Below are the code and all the weights of a small trained network. Each question names an input and a class and asks about switching units off, where a switched-off unit gives its printed mean instead of its output.

import numpy as np


def w(rows, s, z=0):
    codes = np.array(rows[::2]) - 128.0
    scale = np.full(codes.shape[1], s)
    scale[-1] = z or s
    return codes * scale


def norm(h):
    return h / np.sqrt((h * h).mean(-1, keepdims=True) + 1e-5)


def f(y):
    return y / 2 * (1 + np.tanh(0.7978845608 * (y + 0.044715 * y**3)))


def log_softmax(a):
    a = a - a.max(-1, keepdims=True)
    return a - np.log(np.exp(a).sum(-1, keepdims=True))


def net(x, mask):
    res = np.array(x, float).reshape(1, 5) / 4 @ E
    u = 0
    for l in range(4):
        y = f(norm(res) @ A[l][:, :-1].T + A[l][:, -1])
        res = res + np.where(mask[u : u + 4], y, B[l][:, -1]) @ B[l][:, :-1]
        u += 4
    return log_softmax(norm(res)[-1] @ U[:, :-1].T + U[:, -1])


A, B = {}, {}
E = w([
[114,182,193,170,162],'x0',
[132,100,99,254,120],'x1',
[150,142,165,171,136],'x2',
[92,122,110,129,135],'x3',
[190,129,146,102,109],'x4',
],0.0067)
A[0] = w([
[194,170,161,143,116,118],'0.n0',
[92,199,165,234,100,225],'0.n1',
[129,168,123,73,146,206],'0.n2',
[220,2,33,170,149,1],'0.n3',
],0.0058,0.0011)
B[0] = w([
[55,183,51,60,128,157],'0.n0',
[150,132,177,149,151,227],'0.n1',
[220,116,81,179,156,176],'0.n2',
[87,50,157,92,3,253],'0.n3',
],0.0066,0.0031)
A[1] = w([
[59,79,51,137,227,123],'1.n0',
[173,146,88,53,162,248],'1.n1',
[69,58,3,132,126,89],'1.n2',
[104,24,24,117,123,114],'1.n3',
],0.0045,0.0012)
B[1] = w([
[116,245,83,155,69,151],'1.n0',
[244,231,212,42,178,236],'1.n1',
[115,254,99,29,24,225],'1.n2',
[70,205,160,56,41,254],'1.n3',
],0.0044,0.0019)
A[2] = w([
[117,100,131,63,110,252],'2.n0',
[136,152,130,247,215,98],'2.n1',
[56,176,173,189,170,9],'2.n2',
[183,160,136,255,194,185],'2.n3',
],0.0071,0.0015)
B[2] = w([
[225,142,150,172,186,234],'2.n0',
[3,172,202,225,195,233],'2.n1',
[85,139,247,238,144,194],'2.n2',
[93,129,55,109,161,252],'2.n3',
],0.0039,0.0031)
A[3] = w([
[203,80,188,51,208,251],'3.n0',
[74,87,227,96,157,119],'3.n1',
[197,99,127,206,129,123],'3.n2',
[201,81,61,2,126,95],'3.n3',
],0.0054,0.0018)
B[3] = w([
[160,2,83,132,144,242],'3.n0',
[121,87,44,237,67,154],'3.n1',
[84,100,89,124,94,124],'3.n2',
[128,153,155,225,207,252],'3.n3',
],0.0099,0.0033)
U = w([
[229,106,119,95,210,219],'0',
[93,239,95,64,122,4],'1',
[121,96,105,122,41,224],'2',
[41,177,170,250,176,57],'3',
],0.012,0.0024)

Each question gives the input, the list of numbers given to net, and the class t.
The units are the neurons (one row each of A and B). Each row of codes is followed by its name. A weight is (code - 128) times the scale printed after its matrix; where a second scale follows, it is the last column's (A, B and U).
mask holds one flag per neuron, layer by layer. A switched-off neuron (its flag False) gives its mean, the last column of its row in B, instead of its output. The means were averaged over made-up inputs and are rounded, as every weight is.
A unit's drop is (log p(t) with every unit on - log p(t) with that unit switched off) / (log p(t) with every unit on - log p(t) with every unit switched off).
The circuit of an input: a set's keep is (log p(t) with only the set's units on - log p(t) with every unit switched off) / (log p(t) with every unit on - log p(t) with every unit switched off). Starting from the 12 units with the biggest drops (on a tie, the unit counted first), units are removed one at a time, each time the one whose removal leaves the highest keep (on an exact tie, the one counted first), for as long as the keep stays at least 0.8.
circuit, biggest first: the units of the circuit, biggest drop first
most important unit: the unit with the biggest drop
top k neurons: the k neurons with the biggest drops, biggest first
top k neurons in layer l: the k neurons of layer l with the biggest drops, biggest first
drop of u: that unit's drop, to one decimal
input [-8,-3,-8,7,3], class 0: top 4 neurons : (3.n3; 2.n0; 0.n0; 1.n1)
input [0,3,-5,0,-6], class 1: most important unit : 1.n2
input [-7,0,5,6,-6], class 1: circuit, biggest first : (3.n0; 1.n2)
input [-1,7,-1,-6,0], class 2: top 2 neurons : (0.n3; 3.n3)
input [-4,8,3,1,-3], class 2: circuit, biggest first : (0.n3; 3.n3)
input [-1,0,-3,7,4], class 1: top 4 neurons : (1.n2; 1.n3; 0.n1; 3.n0)
input [1,5,-4,4,0], class 2: top 3 neurons : (3.n3; 0.n3; 2.n1)
input [2,7,-5,-3,2], class 2: circuit, biggest first : (0.n3; 3.n3)
input [8,-1,-8,-2,2], class 0: circuit, biggest first : (0.n2; 3.n3; 1.n0)
input [-2,-3,-4,0,-6], class 1: top 3 neurons in layer 1 : (1.n0; 1.n2; 1.n3)
input [0,3,-6,-5,6], class 2: top 2 neurons in layer 1 : (1.n1; 1.n3)
input [5,-7,-7,-3,-8], class 0: drop of 3.n0 : 0.1
input [-2,-7,-2,3,-6], class 0: top 2 neurons in layer 3 : (3.n0; 3.n3)
input [-3,8,1,7,6], class 2: drop of 2.n3 : 0.0
input [-5,2,6,-7,2], class 2: circuit, biggest first : (0.n3)
input [-7,-2,-3,6,5], class 0: top 2 neurons : (3.n3; 2.n0)
input [-8,-6,-5,-1,-3], class 0: drop of 3.n3 : 0.3
